Below is a small trained network, with its code and all its weights. Each question gives an input and a class and asks what happens when units are switched off, that is, made to give their printed mean instead of their output.

import numpy as np


def w(rows, s, z=0):
    codes = np.array(rows[::2]) - 128.0
    scale = np.full(codes.shape[1], s)
    scale[-1] = z or s
    return codes * scale


def f(y):
    return y / 2 * (1 + np.tanh(0.7978845608 * (y + 0.044715 * y**3)))


def log_softmax(a):
    a = a - a.max(-1, keepdims=True)
    return a - np.log(np.exp(a).sum(-1, keepdims=True))


def net(x, mask):
    res = np.array(x, float).reshape(1, 8) / 4 @ E
    y = f(res @ A[0][:, :-1].T + A[0][:, -1])
    res = res + np.where(mask, y, B[0][:, -1]) @ B[0][:, :-1]
    return log_softmax(res[-1] @ U[:, :-1].T + U[:, -1])


A, B = {}, {}
E = w([
[97,121,205,152,123,90,84,213,171,75],'x0',
[205,94,128,145,119,2,188,191,96,175],'x1',
[132,55,128,148,118,147,191,74,168,105],'x2',
[137,81,187,59,83,140,108,147,134,160],'x3',
[111,66,159,159,232,143,91,119,98,176],'x4',
[140,149,145,172,93,201,150,175,99,138],'x5',
[126,147,69,142,166,139,120,122,126,167],'x6',
[92,155,121,58,166,58,129,100,102,153],'x7',
],0.011)
A[0] = w([
[103,189,35,107,131,93,124,68,148,137,172],'N1',
[98,87,115,201,230,169,100,110,100,180,125],'N2',
[119,111,161,166,124,100,120,180,141,88,131],'N3',
[224,94,121,144,98,66,206,121,115,138,168],'N4',
[213,89,120,175,116,93,179,125,100,143,60],'N5',
[135,126,146,184,205,171,112,124,49,165,108],'N6',
[156,142,52,72,145,177,144,2,135,136,181],'N7',
[124,174,64,139,148,35,148,133,185,118,163],'N8',
[100,104,120,171,144,149,187,124,159,141,68],'N9',
[146,130,120,119,167,99,124,140,83,139,224],'N10',
[74,104,115,41,166,36,146,132,42,114,163],'N11',
[95,120,121,204,247,170,72,110,51,150,254],'N12',
[109,125,174,84,177,48,136,102,123,152,105],'N13',
[108,168,135,51,23,100,131,158,114,148,92],'N14',
],0.01,0.0031)
B[0] = w([
[126,114,88,72,137,107,148,160,146,106,212],'N1',
[208,147,76,128,98,15,99,151,113,109,229],'N2',
[96,122,134,95,95,148,99,114,122,154,171],'N3',
[135,111,173,243,147,80,90,54,84,210,233],'N4',
[115,73,165,176,200,177,45,29,133,191,204],'N5',
[177,143,127,159,124,1,109,137,166,95,200],'N6',
[28,106,96,111,24,139,179,116,18,146,251],'N7',
[196,116,177,118,139,92,102,194,160,104,194],'N8',
[105,150,131,81,119,164,165,213,150,113,159],'N9',
[164,153,157,153,79,46,169,124,98,108,175],'N10',
[70,208,65,86,92,101,216,173,95,46,212],'N11',
[173,140,143,165,152,71,131,54,63,77,253],'N12',
[97,148,80,79,61,70,152,152,72,133,187],'N13',
[129,196,90,99,208,102,130,196,103,72,193],'N14',
],0.0091,0.014)
U = w([
[80,115,158,42,185,174,112,186,254,97,2],'0',
[70,160,70,91,64,126,153,170,12,90,226],'1',
[16,103,140,160,107,202,88,64,82,200,13],'2',
[180,136,143,188,205,100,96,118,116,109,253],'3',
],0.008,0.002)

Each question gives the input, the list of numbers given to net, and the class t.
The units are the neurons (one row each of A and B). Each row of codes is followed by its name. A weight is (code - 128) times the scale printed after its matrix; where a second scale follows, it is the last column's (A, B and U).
mask holds one flag per neuron, in row order. A switched-off neuron (its flag False) gives its mean, the last column of its row in B, instead of its output. The means were averaged over made-up inputs and are rounded, as every weight is.
A unit's drop is (log p(t) with every unit on - log p(t) with that unit switched off) / (log p(t) with every unit on - log p(t) with every unit switched off).
The circuit of an input: a set's keep is (log p(t) with only the set's units on - log p(t) with every unit switched off) / (log p(t) with every unit on - log p(t) with every unit switched off). Starting from the 12 units with the biggest drops (on a tie, the unit counted first), units are removed one at a time, each time the one whose removal leaves the highest keep (on an exact tie, the one counted first), for as long as the keep stays at least 0.8.
circuit, biggest first: the units of the circuit, biggest drop first
most important unit: the unit with the biggest drop
top k neurons: the k neurons with the biggest drops, biggest first
drop when u is switched off: that unit's drop, to one decimal
input [7,3,6,8,-5,-8,-8,-6], class 2: most important unit -> N3
input [3,6,-7,-1,-1,3,7,1], class 3: top 2 neurons -> (N7 N8)
input [8,-1,1,2,-1,3,-4,-5], class 0: top 2 neurons -> (N7 N4)
input [4,-7,2,0,0,1,-8,-8], class 0: circuit, biggest first -> (N7 N12)
input [4,0,2,1,-3,0,-3,0], class 0: top 2 neurons -> (N7 N12)
input [4,-8,0,3,2,5,-1,-6], class 3: top 2 neurons -> (N7 N11)
input [4,-8,2,7,2,-2,-8,-7], class 0: top 2 neurons -> (N7 N4)
input [1,-3,4,8,2,-4,4,-2], class 2: top 2 neurons -> (N11 N14)
input [4,-1,3,-8,-8,2,-4,-2], class 0: top 2 neurons -> (N7 N12)
input [3,5,4,6,-1,-8,-1,-3], class 3: drop when N7 is switched off -> 2.0
input [0,5,5,-7,8,7,-7,7], class 3: drop when N14 is switched off -> 0.0
input [7,4,8,-2,-8,-7,-4,-1], class 3: drop when N4 is switched off -> 0.1
input [4,-2,8,-5,1,-6,-2,-7], class 0: drop when N7 is switched off -> 0.2
input [-3,-1,-1,-8,1,2,4,-8], class 3: circuit, biggest first -> (N11)
